Below are the code and all the weights of a small trained network. Each question names an input and a target symbol and asks about switching units off, where a switched-off unit gives its printed mean instead of its output.

import numpy as np


def w(rows, s, z=0):
    codes = np.array(rows[::2]) - 128.0
    scale = np.full(codes.shape[1], s)
    scale[-1] = z or s
    return codes * scale


def f(y):
    return y / 2 * (1 + np.tanh(0.7978845608 * (y + 0.044715 * y**3)))


def softmax(a):
    e = np.exp(a - a.max(-1, keepdims=True))
    return e / e.sum(-1, keepdims=True)


def log_softmax(a):
    a = a - a.max(-1, keepdims=True)
    return a - np.log(np.exp(a).sum(-1, keepdims=True))


def net(x, mask):
    ids = ['γδηθλμφψω'.index(c) for c in x.split()]
    T = len(ids)
    res = E[ids] + P[:T]
    r = res
    for j in range(3):
        rows = slice(3 * j, 3 * j + 3)
        q, k, v = (r @ M[0][rows].T for M in (Q, K, V))
        z = softmax(np.where(np.tri(T) > 0, q @ k.T / 3**0.5, -1e9)) @ v
        o = O[0][rows]
        res = res + np.where(mask[j], z, o[:, -1]) @ o[:, :-1]
    y = f(res @ A[0][:, :-1].T + A[0][:, -1])
    res = res + np.where(mask[3:7], y, B[0][:, -1]) @ B[0][:, :-1]
    return log_softmax(res[-1] @ U[:, :-1].T + U[:, -1])


Q, K, V, O, A, B = {}, {}, {}, {}, {}, {}
E = w([
[132,148,127,89],'γ',
[147,219,185,9],'δ',
[189,224,199,103],'η',
[193,189,145,23],'θ',
[106,176,172,165],'λ',
[142,152,148,205],'μ',
[160,131,111,131],'φ',
[196,143,124,187],'ψ',
[227,172,128,73],'ω',
],0.013)
P = w([
[98,113,96,144],'0',
[115,92,187,126],'1',
[143,142,196,135],'2',
[113,166,131,145],'3',
[104,144,160,158],'4',
[127,104,206,127],'5',
[110,188,125,147],'6',
[139,181,121,160],'7',
[138,76,252,109],'8',
[176,153,183,143],'9',
[122,200,114,152],'10',
[124,170,185,138],'11',
[190,116,236,113],'12',
],0.017)
Q[0] = w([
[138,110,115,132],'H0',
[144,141,128,126],'H0',
[119,135,112,116],'H0',
[108,81,79,111],'H1',
[72,4,34,103],'H1',
[129,71,122,124],'H1',
[151,54,207,119],'H2',
[118,144,144,140],'H2',
[132,182,94,141],'H2',
],0.044)
K[0] = w([
[142,107,151,127],'H0',
[139,131,96,116],'H0',
[135,138,139,129],'H0',
[155,134,178,139],'H1',
[190,200,253,170],'H1',
[112,168,106,129],'H1',
[125,216,40,145],'H2',
[144,148,141,136],'H2',
[168,78,175,130],'H2',
],0.037)
V[0] = w([
[105,115,129,84],'H0',
[139,47,140,112],'H0',
[191,121,126,114],'H0',
[3,143,144,97],'H1',
[159,169,211,186],'H1',
[173,150,167,96],'H1',
[98,180,181,168],'H2',
[24,102,130,145],'H2',
[66,161,125,57],'H2',
],0.029)
O[0] = w([
[121,118,75,154,110],'H0',
[108,148,114,41,9],'H0',
[74,115,146,150,145],'H0',
[204,89,5,144,135],'H1',
[113,197,116,27,107],'H1',
[49,122,85,149,123],'H1',
[135,205,97,97,243],'H2',
[181,176,161,178,13],'H2',
[108,157,101,235,151],'H2',
],0.022,0.014)
A[0] = w([
[151,253,121,218,102],'N0',
[59,172,53,184,98],'N1',
[130,186,88,118,252],'N2',
[57,172,189,125,42],'N3',
],0.0069,0.012)
B[0] = w([
[160,46,44,61,251],'N0',
[122,169,176,100,236],'N1',
[47,192,242,167,228],'N2',
[197,28,8,91,203],'N3',
],0.011,0.02)
U = w([
[174,50,132,90,152],'γ',
[98,101,62,76,104],'δ',
[71,129,130,41,119],'η',
[70,75,176,121,161],'θ',
[175,123,93,33,90],'λ',
[148,122,191,58,159],'μ',
[155,65,214,101,254],'φ',
[139,45,142,1,91],'ψ',
[84,11,125,37,39],'ω',
],0.0052,0.0084)

Each question gives the input, a string of symbols that net reads in full, and the target symbol t.
The units are the heads (3 rows each of Q, K, V and O) and the neurons (one row each of A and B). Each row of codes is followed by its name. A weight is (code - 128) times the scale printed after its matrix; where a second scale follows, it is the last column's (O, A, B and U).
mask holds one flag per unit, heads first, then neurons. A switched-off unit (its flag False) gives its mean, the last column of its rows in O or B, instead of its output. The means were averaged over made-up inputs and are rounded, as every weight is.
A unit's drop is (log p(t) with every unit on - log p(t) with that unit switched off) / (log p(t) with every unit on - log p(t) with every unit switched off).
The circuit of an input: a set's keep is (log p(t) with only the set's units on - log p(t) with every unit switched off) / (log p(t) with every unit on - log p(t) with every unit switched off). Starting from all 7 units, units are removed one at a time, each time the one whose removal leaves the highest keep (on an exact tie, the one counted first), for as long as the keep stays at least 0.8.
circuit, biggest first: the units of the circuit, biggest drop first
top k neurons: the k neurons with the biggest drops, biggest first
heads that matter: for each layer, one digit per head in row order, 1 if its drop is at least 0.15 and else 0, layers parted by /
input δ θ λ η δ δ, target η: heads that matter : 001
input δ γ φ μ μ ψ λ φ γ, target δ: heads that matter : 010
input μ φ γ ω λ φ γ θ θ λ ψ, target θ: circuit, biggest first : (H2, N0)
input λ λ λ η θ η μ μ λ λ, target μ: circuit, biggest first : (H2, N3)
input δ δ ψ θ η ψ φ ω θ δ, target ω: circuit, biggest first : (H2)
input η ω λ δ θ δ η ω θ δ, target η: heads that matter : 010
input λ θ δ μ μ φ ψ φ φ η δ γ, target λ: heads that matter : 010
input δ γ η ψ φ γ δ μ θ, target δ: heads that matter : 011
input ψ η η η ψ, target ψ: circuit, biggest first : (H1, N3)
input θ γ θ γ δ δ ω φ η θ η γ, target θ: top 2 neurons : (N0, N3)
input ω φ ω ω λ η λ φ θ φ, target ω: circuit, biggest first : (H1, N3, H0)
input φ δ δ θ δ θ γ μ ω, target γ: top 2 neurons : (N0, N2)
input μ η ψ μ ω, target μ: circuit, biggest first : (H1, N3)
input φ ψ δ θ μ δ ω θ η φ δ φ, target φ: heads that matter : 010
input δ η η μ λ λ δ δ φ, target δ: heads that matter : 011
input φ φ λ δ, target φ: heads that matter : 011
input φ ψ ψ φ δ γ, target φ: circuit, biggest first : (H1)
input θ φ ω δ γ δ, target δ: heads that matter : 001
input γ φ μ γ λ γ, target γ: heads that matter : 011
input δ δ φ θ δ θ φ φ φ θ, target δ: circuit, biggest first : (H1)
input γ δ ω, target γ: heads that matter : 011
input γ δ ω δ ω θ θ δ ψ δ, target δ: top 2 neurons : (N0, N2)
input δ δ γ ω φ ω μ ω φ φ, target δ: heads that matter : 010
input ω γ θ ω φ λ θ μ θ φ η, target θ: heads that matter : 001
input γ ω θ ψ φ θ δ ψ δ δ θ η, target γ: top 2 neurons : (N2, N1)
input ψ δ ω η ω δ ω μ φ, target ψ: top 2 neurons : (N3, N2)
input μ δ δ ω λ θ ω μ ω δ, target μ: heads that matter : 010
input θ φ ω ω ω ψ, target ω: circuit, biggest first : (H2)
input ω γ ψ γ μ δ δ λ γ ω γ ω θ, target ω: top 2 neurons : (N3, N0)
input δ γ μ, target δ: heads that matter : 011
